[[118 124 131 122 154 123 134 120 124 115 147 117 129]
 [124 133 141 128 129 107 140 138 124 128 144 119 130]
 [123 132 133 109 137 119 139 125 116 128 132 129 145]
 [124 127 117 133 149 119 134 129 128 121 156 119 119]
 [117 126 148 126 136 117 137 122 126 116 144 112 130]
 [129 136 139 121 113 116 136 136 122 137 123 132 139]]
->
[[117 126 148 126 136 117 137 122 126 116 144 112 130]
 [124 133 141 128 129 107 140 138 124 128 144 119 130]
 [129 136 139 121 113 116 136 136 122 137 123 132 139]
 [123 132 133 109 137 119 139 125 116 128 132 129 145]
 [118 124 131 122 154 123 134 120 124 115 147 117 129]
 [124 127 117 133 149 119 134 129 128 121 156 119 119]]

[[133 128 153 140 141]
 [119 126 137 131 150]
 [122 132 127 124 133]
 [114 128 130 139 138]]
->
[[133 128 153 140 141]
 [119 126 137 131 150]
 [114 128 130 139 138]
 [122 132 127 124 133]]

[[134 145 104 117 110 118 111 157 129]
 [122 146 111 111 108 123 125 152 135]]
->
[[122 146 111 111 108 123 125 152 135]
 [134 145 104 117 110 118 111 157 129]]

[[139 142 144 141]
 [145  98 142 145]
 [144 138 147 142]]
->
[[144 138 147 142]
 [139 142 144 141]
 [145  98 142 145]]

[[125 127 106 117 113 111 128 127 130 123 140 118 125 116 130 128]
 [128 117 107 119 123 129 123 129 130 123 148 116 123 114 132 125]
 [125 145 138 132 120 108 135 125 127 131 109 136 133 138 124 133]]
->
[[125 145 138 132 120 108 135 125 127 131 109 136 133 138 124 133]
 [128 117 107 119 123 129 123 129 130 123 148 116 123 114 132 125]
 [125 127 106 117 113 111 128 127 130 123 140 118 125 116 130 128]]

[[132 135 123 121 133 133 132 135 133 124 122]
 [112 108 148 113 141 141 109 139 140 145 115]
 [144 150 110 112 140 141 143 146 141 115 110]
 [109 105 151 111 143 144 106 141 142 148 112]]
->
[[109 105 151 111 143 144 106 141 142 148 112]
 [112 108 148 113 141 141 109 139 140 145 115]
 [132 135 123 121 133 133 132 135 133 124 122]
 [144 150 110 112 140 141 143 146 141 115 110]]

[[130 119 138 126 132 120 125 128 118]
 [125 131 135 126 132 127 133 127 126]
 [130 130 116 140 115 113 133 134 133]
 [123 127 120 121 124 127 132 130 125]
 [129 126 137 114 122 135 119 129 137]
 [114 114 150 135 118 129 149 128 118]]
->
[[114 114 150 135 118 129 149 128 118]
 [130 119 138 126 132 120 125 128 118]
 [129 126 137 114 122 135 119 129 137]
 [125 131 135 126 132 127 133 127 126]
 [123 127 120 121 124 127 132 130 125]
 [130 130 116 140 115 113 133 134 133]]

[[123 134 123 112 121 134 127 130 132 130 116 114]
 [141 126 141 156 144 126 135 132 129 132 150 153]]
->
[[141 126 141 156 144 126 135 132 129 132 150 153]
 [123 134 123 112 121 134 127 130 132 130 116 114]]
---
[[102 154  98 147 148 150 157 148]
 [128 127 128 128 128 128 128 128]]
->
[[128 127 128 128 128 128 128 128]
 [102 154  98 147 148 150 157 148]]

[[109 134 135 148 130 131]
 [109 121 120 147 120 117]
 [147 131 132 107 132 128]
 [115 144 145 124 142 148]
 [142 112 114 131 110 117]
 [146 118 112 131 115 113]
 [106 129 134 153 137 134]
 [134 113 112 132 111 114]
 [140 114 113 132 116 110]
 [144 124 127 113 124 124]
 [116 148 141 122 145 144]]
->
[[142 112 114 131 110 117]
 [134 113 112 132 111 114]
 [140 114 113 132 116 110]
 [146 118 112 131 115 113]
 [109 121 120 147 120 117]
 [144 124 127 113 124 124]
 [106 129 134 153 137 134]
 [147 131 132 107 132 128]
 [109 134 135 148 130 131]
 [115 144 145 124 142 148]
 [116 148 141 122 145 144]]

[[129 123 136 124 145 135 127 127 129 126 124]
 [135 129 120 126 117 128 130 119 136 134 133]
 [133 113 140 140 137 136 134 105 129 130 127]
 [137 128 121 119 107 123 126 130 137 133 124]
 [125 137 124 127 148 134 129 126 129 126 139]]
->
[[133 113 140 140 137 136 134 105 129 130 127]
 [129 123 136 124 145 135 127 127 129 126 124]
 [137 128 121 119 107 123 126 130 137 133 124]
 [135 129 120 126 117 128 130 119 136 134 133]
 [125 137 124 127 148 134 129 126 129 126 139]]

[[118 140 121 134 115 150 136 144 137 116 122]
 [123 135 120 136 120 137 131 137 127 117 135]
 [117 121 157 114 129 108 133 133 124 126 142]]
->
[[117 121 157 114 129 108 133 133 124 126 142]
 [123 135 120 136 120 137 131 137 127 117 135]
 [118 140 121 134 115 150 136 144 137 116 122]]

[[130 153 152 122 116 128 116 153 140 136 116 120]
 [149 108 107 111 116 124 108 149 119 145 120 128]]
->
[[149 108 107 111 116 124 108 149 119 145 120 128]
 [130 153 152 122 116 128 116 153 140 136 116 120]]

[[122 117 124 120 124]
 [122 111 128 119 129]
 [130 110 114 131 114]
 [128 142 122 130 122]
 [126 125 124 125 124]
 [134 116 113 137 113]
 [126 105 123 126 123]]
->
[[126 105 123 126 123]
 [130 110 114 131 114]
 [122 111 128 119 129]
 [134 116 113 137 113]
 [122 117 124 120 124]
 [126 125 124 125 124]
 [128 142 122 130 122]]

[[132 147 147 122]
 [126 132 134 102]]
->
[[126 132 134 102]
 [132 147 147 122]]

[[140 140 138 136 135 115 140 134 137 137]
 [117 151 113 124 122 125 127 121 128 131]
 [116 124 115 122 120 135 122 120 138 127]]
->
[[116 124 115 122 120 135 122 120 138 127]
 [140 140 138 136 135 115 140 134 137 137]
 [117 151 113 124 122 125 127 121 128 131]]

[[157 131 125 127]
 [140 123 123 155]
 [129 128 128 131]]
->
[[140 123 123 155]
 [129 128 128 131]
 [157 131 125 127]]
